Below are the code and all the weights of a small trained network. Each question names an input and a target symbol and asks about switching units off, where a switched-off unit gives its printed mean instead of its output.

import numpy as np


def w(rows, s, z=0):
    codes = np.array(rows[::2]) - 128.0
    scale = np.full(codes.shape[1], s)
    scale[-1] = z or s
    return codes * scale


def norm(h):
    return h / np.sqrt((h * h).mean(-1, keepdims=True) + 1e-5)


def f(y):
    return y / 2 * (1 + np.tanh(0.7978845608 * (y + 0.044715 * y**3)))


def softmax(a):
    e = np.exp(a - a.max(-1, keepdims=True))
    return e / e.sum(-1, keepdims=True)


def log_softmax(a):
    a = a - a.max(-1, keepdims=True)
    return a - np.log(np.exp(a).sum(-1, keepdims=True))


def net(x, mask):
    ids = ['αβδεζθμπστφψω'.index(c) for c in x.split()]
    T = len(ids)
    res = E[ids] + P[:T]
    u = 0
    for l in range(2):
        r = norm(res)
        for j in range(2):
            rows = slice(2 * j, 2 * j + 2)
            q, k, v = (r @ M[l][rows].T for M in (Q, K, V))
            z = softmax(np.where(np.tri(T) > 0, q @ k.T / 2**0.5, -1e9)) @ v
            o = O[l][rows]
            res = res + np.where(mask[u + j], z, o[:, -1]) @ o[:, :-1]
        u += 2
        y = f(norm(res) @ A[l][:, :-1].T + A[l][:, -1])
        res = res + np.where(mask[u : u + 16], y, B[l][:, -1]) @ B[l][:, :-1]
        u += 16
    return log_softmax(norm(res)[-1] @ U[:, :-1].T + U[:, -1])


Q, K, V, O, A, B = {}, {}, {}, {}, {}, {}
E = w([
[144,66,207,169,164,125,88,89,187],'α',
[186,95,166,107,79,128,106,154,87],'β',
[130,158,186,75,163,113,51,73,169],'δ',
[102,163,106,124,178,178,184,45,102],'ε',
[210,135,71,92,38,100,113,116,67],'ζ',
[168,34,115,130,92,76,53,26,134],'θ',
[135,128,180,127,55,193,134,101,104],'μ',
[151,193,116,120,88,209,126,107,119],'π',
[133,254,87,118,78,95,154,152,76],'σ',
[137,119,220,86,72,198,94,156,95],'τ',
[16,172,102,85,107,96,177,168,45],'φ',
[105,190,152,167,80,186,171,148,97],'ψ',
[187,104,104,154,97,59,113,119,56],'ω',
],0.015)
P = w([
[146,186,74,183,182,83,151,176,154],'0',
[101,125,182,107,119,95,150,122,217],'1',
[165,89,92,147,5,152,169,112,120],'2',
[122,142,137,234,147,99,79,123,79],'3',
[88,124,176,105,127,111,141,110,200],'4',
[157,85,76,142,24,152,176,98,110],'5',
[117,161,144,203,159,133,69,111,77],'6',
[83,115,170,97,134,117,141,107,190],'7',
[149,78,74,134,42,153,180,93,102],'8',
[121,151,144,190,171,148,72,113,73],'9',
[85,103,169,85,144,122,140,107,181],'10',
[142,64,74,126,55,161,183,87,96],'11',
[127,139,136,189,178,153,75,115,57],'12',
],0.013)
Q[0] = w([
[112,80,138,131,103,123,192,115,122],'0.h1',
[168,125,128,117,111,146,144,62,85],'0.h1',
[119,172,160,200,146,115,92,153,93],'0.h2',
[173,191,185,196,191,159,21,81,2],'0.h2',
],0.011)
K[0] = w([
[148,121,109,105,170,108,115,169,175],'0.h1',
[209,147,72,166,168,139,114,155,187],'0.h1',
[2,83,161,53,85,128,121,55,16],'0.h2',
[72,57,98,60,246,197,202,109,1],'0.h2',
],0.0068)
V[0] = w([
[170,167,119,161,150,85,143,169,161],'0.h1',
[101,111,106,113,197,163,93,141,113],'0.h1',
[161,125,154,103,209,153,213,71,80],'0.h2',
[255,183,202,155,125,190,132,49,100],'0.h2',
],0.0064)
O[0] = w([
[26,146,48,141,153,121,101,123,107,233],'0.h1',
[113,179,103,74,121,169,69,145,134,3],'0.h1',
[89,171,149,254,104,93,155,65,137,89],'0.h2',
[101,148,85,195,117,87,141,172,188,213],'0.h2',
],0.0089,0.0031)
A[0] = w([
[133,134,111,133,83,120,182,28,118,66],'0.n1',
[176,158,96,163,163,116,100,170,82,64],'0.n2',
[60,159,130,160,110,160,71,162,187,112],'0.n3',
[110,151,124,107,113,132,166,222,69,40],'0.n4',
[104,57,126,50,104,86,125,115,148,162],'0.n5',
[92,113,117,47,55,165,184,139,123,85],'0.n6',
[60,124,138,125,181,112,128,188,129,196],'0.n7',
[138,154,121,118,70,56,96,98,39,169],'0.n8',
[76,10,116,159,92,119,87,127,95,12],'0.n9',
[157,110,196,84,151,158,107,254,218,4],'0.n10',
[117,109,120,140,147,83,131,132,17,244],'0.n11',
[127,143,176,36,93,74,149,138,170,56],'0.n12',
[160,96,137,144,64,144,139,125,123,107],'0.n13',
[118,103,154,154,123,105,114,165,167,86],'0.n14',
[80,176,153,72,100,107,158,92,220,63],'0.n15',
[139,159,174,143,101,117,84,78,108,9],'0.n16',
],0.0098,0.0022)
B[0] = w([
[155,103,178,102,104,113,144,193,85,198],'0.n1',
[53,1,135,125,92,69,49,147,130,157],'0.n2',
[210,110,122,128,129,117,187,145,130,151],'0.n3',
[195,93,119,84,167,155,119,97,112,184],'0.n4',
[71,205,143,212,96,131,153,180,162,220],'0.n5',
[141,100,117,200,127,73,130,118,169,239],'0.n6',
[175,97,161,60,141,152,116,137,51,164],'0.n7',
[132,163,163,128,169,175,147,90,123,254],'0.n8',
[173,174,90,111,126,149,163,139,114,216],'0.n9',
[169,206,113,71,95,172,191,151,163,173],'0.n10',
[104,148,182,158,102,182,95,101,192,246],'0.n11',
[96,114,100,125,164,22,137,184,170,187],'0.n12',
[32,155,110,73,184,91,176,100,85,197],'0.n13',
[2,128,106,111,131,179,208,163,107,146],'0.n14',
[144,119,218,103,171,117,145,123,225,185],'0.n15',
[139,100,153,183,130,99,117,97,50,154],'0.n16',
],0.0071)
Q[1] = w([
[95,155,202,217,217,117,3,166,145],'1.h1',
[68,200,172,80,134,89,108,155,215],'1.h1',
[97,162,227,152,174,148,35,238,191],'1.h2',
[133,157,117,6,166,95,249,131,87],'1.h2',
],0.0076)
K[1] = w([
[101,142,203,233,125,128,120,48,141],'1.h1',
[70,154,183,103,45,73,157,136,191],'1.h1',
[90,127,254,127,3,118,179,113,176],'1.h2',
[104,125,77,66,178,120,154,180,152],'1.h2',
],0.0091)
V[1] = w([
[47,200,171,78,128,55,219,1,99],'1.h1',
[163,128,121,127,132,171,221,130,189],'1.h1',
[214,155,46,161,38,97,60,60,159],'1.h2',
[163,42,163,48,30,139,38,176,117],'1.h2',
],0.0061)
O[1] = w([
[38,80,83,152,141,78,68,76,48,148],'1.h1',
[84,92,212,184,10,199,56,37,89,33],'1.h1',
[114,177,230,90,57,45,73,31,200,6],'1.h2',
[2,141,91,107,47,102,166,199,126,60],'1.h2',
],0.0067,0.0015)
A[1] = w([
[182,107,170,73,177,156,165,88,111,96],'1.n1',
[159,135,179,102,80,164,77,76,181,106],'1.n2',
[176,107,184,53,63,184,143,116,157,85],'1.n3',
[155,157,85,123,178,90,126,92,136,121],'1.n4',
[110,90,159,80,137,112,90,181,199,67],'1.n5',
[97,156,78,80,59,143,197,125,136,58],'1.n6',
[96,1,135,91,122,120,113,223,72,101],'1.n7',
[124,173,185,54,116,121,98,93,137,67],'1.n8',
[127,139,67,149,77,123,174,81,102,142],'1.n9',
[79,199,102,55,115,104,79,151,118,254],'1.n10',
[132,78,109,186,107,90,176,126,172,86],'1.n11',
[102,134,116,148,162,121,129,160,188,110],'1.n12',
[124,61,120,118,121,78,53,97,148,99],'1.n13',
[159,156,94,165,156,154,176,117,88,72],'1.n14',
[149,61,175,47,154,202,77,69,73,113],'1.n15',
[209,145,68,163,53,128,136,118,112,119],'1.n16',
],0.012,0.0057)
B[1] = w([
[142,141,108,63,111,176,73,120,29,189],'1.n1',
[132,119,16,144,207,165,157,175,131,172],'1.n2',
[179,102,131,138,70,72,24,80,76,160],'1.n3',
[104,170,255,120,95,112,106,179,133,140],'1.n4',
[38,84,127,209,149,158,68,143,78,181],'1.n5',
[116,181,110,169,176,153,37,143,110,254],'1.n6',
[114,85,86,121,128,41,123,126,33,189],'1.n7',
[83,35,93,70,110,119,81,178,217,152],'1.n8',
[177,105,183,148,157,93,92,139,173,224],'1.n9',
[170,131,142,139,113,121,197,34,108,204],'1.n10',
[157,154,140,45,120,113,124,109,109,221],'1.n11',
[165,163,49,112,101,160,134,142,111,201],'1.n12',
[85,99,74,63,81,240,118,177,131,143],'1.n13',
[90,76,137,105,90,104,79,106,157,182],'1.n14',
[26,242,82,35,155,171,215,53,137,238],'1.n15',
[39,124,123,99,162,163,200,159,141,199],'1.n16',
],0.0087,0.0064)
U = w([
[132,73,147,159,146,242,158,174,109,100],'α',
[153,216,56,180,181,137,201,184,132,139],'β',
[61,127,109,116,229,123,62,152,210,49],'δ',
[94,181,103,64,202,160,149,50,65,102],'ε',
[177,212,139,69,100,1,127,98,119,77],'ζ',
[69,103,82,96,28,112,116,100,164,159],'θ',
[123,71,192,113,90,122,252,117,152,144],'μ',
[248,122,76,132,171,139,88,121,120,250],'π',
[149,162,218,39,181,93,82,196,104,85],'σ',
[81,165,156,140,31,170,60,199,77,56],'τ',
[88,81,64,131,146,49,125,162,51,200],'φ',
[205,111,184,83,47,157,155,156,31,166],'ψ',
[114,172,144,249,161,111,95,65,92,112],'ω',
],0.0084,0.0024)

Each question gives the input, a string of symbols that net reads in full, and the target symbol t.
The units are the heads (2 rows each of Q, K, V and O) and the neurons (one row each of A and B). Each row of codes is followed by its name. A weight is (code - 128) times the scale printed after its matrix; where a second scale follows, it is the last column's (O, A, B and U).
mask holds one flag per unit, layer by layer, with each layer's heads first. A switched-off unit (its flag False) gives its mean, the last column of its rows in O or B, instead of its output. The means were averaged over made-up inputs and are rounded, as every weight is.
A unit's drop is (log p(t) with every unit on - log p(t) with that unit switched off) / (log p(t) with every unit on - log p(t) with every unit switched off).
The circuit of an input: a set's keep is (log p(t) with only the set's units on - log p(t) with every unit switched off) / (log p(t) with every unit on - log p(t) with every unit switched off). Starting from the 12 units with the biggest drops (on a tie, the unit counted first), units are removed one at a time, each time the one whose removal leaves the highest keep (on an exact tie, the one counted first), for as long as the keep stays at least 0.8.
units of the circuit, in order: the units of the circuit, biggest drop first
k most important neurons: the k neurons with the biggest drops, biggest first
k most important neurons of layer l: the k neurons of layer l with the biggest drops, biggest first
which heads matter: for each layer, one digit per head in row order, 1 if its drop is at least 0.15 and else 0, layers parted by /
input ζ β ε φ θ μ β, target ε: units of the circuit, in order => 1.n15, 0.n5
input φ α α δ, target ε: units of the circuit, in order => 0.h2, 1.n15
input μ ε σ ε β β, target μ: which heads matter => 01 / 11
input φ β σ β ω δ β τ δ φ θ, target θ: which heads matter => 01 / 10
input φ τ β φ ζ φ β φ φ π δ π, target φ: which heads matter => 00 / 00
input φ φ μ β ζ φ π β β β φ δ, target φ: which heads matter => 10 / 11
input β θ π φ μ β π τ ε β β α, target β: which heads matter => 00 / 10
input φ ε β α μ ε δ π θ, target φ: 3 most important neurons of layer 0 => 0.n1, 0.n11, 0.n7
input ζ β β μ θ ε δ φ δ, target ζ: most important neuron of layer 0 => 0.n11
input β θ ε, target β: which heads matter => 10 / 11
input π β ε β ψ ε σ β θ, target π: which heads matter => 00 / 11
input π θ ζ π ψ μ δ ζ ζ τ β ω, target π: which heads matter => 00 / 11
input μ β δ φ β π τ β φ β, target ε: which heads matter => 01 / 00
input φ ε μ α β β β δ β δ φ β, target φ: which heads matter => 00 / 01
input σ ε ε, target σ: most important neuron => 0.n2
input ψ β ζ ε τ β τ β β π, target ω: which heads matter => 01 / 00
input β σ φ θ β μ ε α ζ φ σ, target σ: 2 most important neurons => 0.n12, 0.n11
input φ ζ ε θ θ ζ φ θ β, target φ: which heads matter => 00 / 00
input β β π β β π, target β: 2 most important neurons of layer 0 => 0.n6, 0.n2
input ω ω ε, target ω: 3 most important neurons of layer 0 => 0.n2, 0.n11, 0.n1
input β δ ζ τ ζ θ ω α β μ ζ, target ζ: which heads matter => 01 / 10
input α ζ σ ε ψ φ ζ ψ δ β β β, target α: 2 most important neurons => 0.n7, 0.n6
input ψ θ φ β φ φ, target ψ: 3 most important neurons of layer 0 => 0.n4, 0.n6, 0.n13
input ψ β β ζ, target θ: which heads matter => 00 / 01
input δ τ φ π θ β, target δ: most important neuron => 0.n6
input μ ε π ψ ω φ, target μ: 2 most important neurons => 1.n16, 0.n6
input ψ ζ π, target ψ: 3 most important neurons => 0.n1, 0.n6, 0.n5
input β β ζ ζ φ ω ω φ φ β φ φ, target β: 2 most important neurons => 0.n6, 1.n6
